Here is a tiny trained network, its code and every weight. The questions are about switching its units off for an input and a class, where a switched-off unit gives its printed mean instead of its output.

import numpy as np


def w(rows, s, z=0):
    codes = np.array(rows[::2]) - 128.0
    scale = np.full(codes.shape[1], s)
    scale[-1] = z or s
    return codes * scale


def norm(h):
    return h / np.sqrt((h * h).mean(-1, keepdims=True) + 1e-5)


def f(y):
    return np.maximum(y, 0)


def log_softmax(a):
    a = a - a.max(-1, keepdims=True)
    return a - np.log(np.exp(a).sum(-1, keepdims=True))


def net(x, mask):
    res = np.array(x, float).reshape(1, 4) / 4 @ E
    u = 0
    for l in range(3):
        y = f(norm(res) @ A[l][:, :-1].T + A[l][:, -1])
        res = res + np.where(mask[u : u + 4], y, B[l][:, -1]) @ B[l][:, :-1]
        u += 4
    return log_softmax(norm(res)[-1] @ U[:, :-1].T + U[:, -1])


A, B = {}, {}
E = w([
[149,130,135,234,73,32,174,64,128],'x0',
[22,159,75,184,109,188,151,83,154],'x1',
[113,135,72,123,203,130,140,143,244],'x2',
[137,172,150,125,211,77,143,76,48],'x3',
],0.011)
A[0] = w([
[119,193,234,208,127,82,222,13,75,76],'0.n1',
[132,183,180,76,170,188,74,94,105,65],'0.n2',
[119,162,1,120,208,147,167,72,212,30],'0.n3',
[124,146,126,73,184,144,89,119,59,4],'0.n4',
],0.0087,0.004)
B[0] = w([
[136,131,177,221,157,115,34,68,123,254],'0.n1',
[126,51,103,153,144,141,188,125,91,188],'0.n2',
[160,179,74,130,160,96,182,157,170,233],'0.n3',
[65,116,76,119,132,194,156,196,2,178],'0.n4',
],0.0097,0.0083)
A[1] = w([
[89,110,80,93,134,158,61,191,186,161],'1.n1',
[126,126,232,136,109,177,163,116,89,18],'1.n2',
[46,206,109,150,3,143,170,108,152,5],'1.n3',
[126,168,192,54,226,37,162,168,25,67],'1.n4',
],0.0064,0.0022)
B[1] = w([
[119,162,123,183,85,2,146,99,71,252],'1.n1',
[106,162,69,128,151,84,180,123,116,172],'1.n2',
[215,73,175,106,109,200,195,44,112,186],'1.n3',
[65,125,159,104,71,199,146,134,113,240],'1.n4',
],0.0097,0.0042)
A[2] = w([
[73,102,217,150,53,177,133,104,161,159],'2.n1',
[169,107,149,137,114,106,138,170,76,250],'2.n2',
[157,126,89,183,123,124,154,125,227,185],'2.n3',
[63,155,58,137,190,128,167,140,255,115],'2.n4',
],0.0089,0.0021)
B[2] = w([
[120,102,61,119,154,151,176,66,244,177],'2.n1',
[112,135,190,82,228,133,79,124,195,193],'2.n2',
[41,171,84,92,75,184,104,153,45,224],'2.n3',
[236,243,16,184,113,1,195,249,81,254],'2.n4',
],0.0088,0.0086)
U = w([
[148,213,38,152,122,87,195,188,129,236],'0',
[202,98,213,4,144,131,91,179,187,25],'1',
[133,128,192,222,147,82,87,46,116,243],'2',
[89,85,120,93,54,117,124,152,207,1],'3',
[127,82,95,143,63,217,191,41,193,87],'4',
[64,88,162,29,184,194,163,167,19,170],'5',
],0.014,0.0034)

Each question gives the input, the list of numbers given to net, and the class t.
The units are the neurons (one row each of A and B). Each row of codes is followed by its name. A weight is (code - 128) times the scale printed after its matrix; where a second scale follows, it is the last column's (A, B and U).
mask holds one flag per neuron, layer by layer. A switched-off neuron (its flag False) gives its mean, the last column of its row in B, instead of its output. The means were averaged over made-up inputs and are rounded, as every weight is.
A unit's drop is (log p(t) with every unit on - log p(t) with that unit switched off) / (log p(t) with every unit on - log p(t) with every unit switched off).
most important unit: the unit with the biggest drop
top k neurons: the k neurons with the biggest drops, biggest first
k most important neurons of layer l: the k neurons of layer l with the biggest drops, biggest first
drop of u: that unit's drop, to one decimal
input [0,-7,-2,8], class 5: top 2 neurons -> (1.n4, 0.n4)
input [7,-8,8,4], class 2: top 3 neurons -> (2.n4, 0.n3, 0.n1)
input [3,6,-8,0], class 2: most important unit -> 0.n1
input [3,-1,2,-7], class 4: 2 most important neurons of layer 2 -> (2.n4, 2.n1)
input [-5,5,1,7], class 5: 2 most important neurons of layer 1 -> (1.n4, 1.n2)
input [-2,-5,3,-8], class 1: 3 most important neurons of layer 2 -> (2.n4, 2.n2, 2.n1)
input [7,-2,-2,-6], class 2: top 2 neurons -> (1.n4, 0.n1)
input [0,-3,1,7], class 5: 2 most important neurons of layer 1 -> (1.n4, 1.n1)
input [0,-1,-8,1], class 2: top 2 neurons -> (0.n1, 2.n3)
input [8,-7,-1,-6], class 2: top 2 neurons -> (2.n4, 1.n4)
input [3,-3,3,4], class 2: drop of 0.n4 -> 0.0
input [-2,7,-2,-8], class 4: drop of 1.n3 -> 0.9
input [2,5,-1,-2], class 4: drop of 1.n3 -> 0.3
input [0,5,-4,-1], class 4: most important unit -> 2.n1
input [0,-2,-3,-8], class 3: drop of 1.n4 -> 0.2
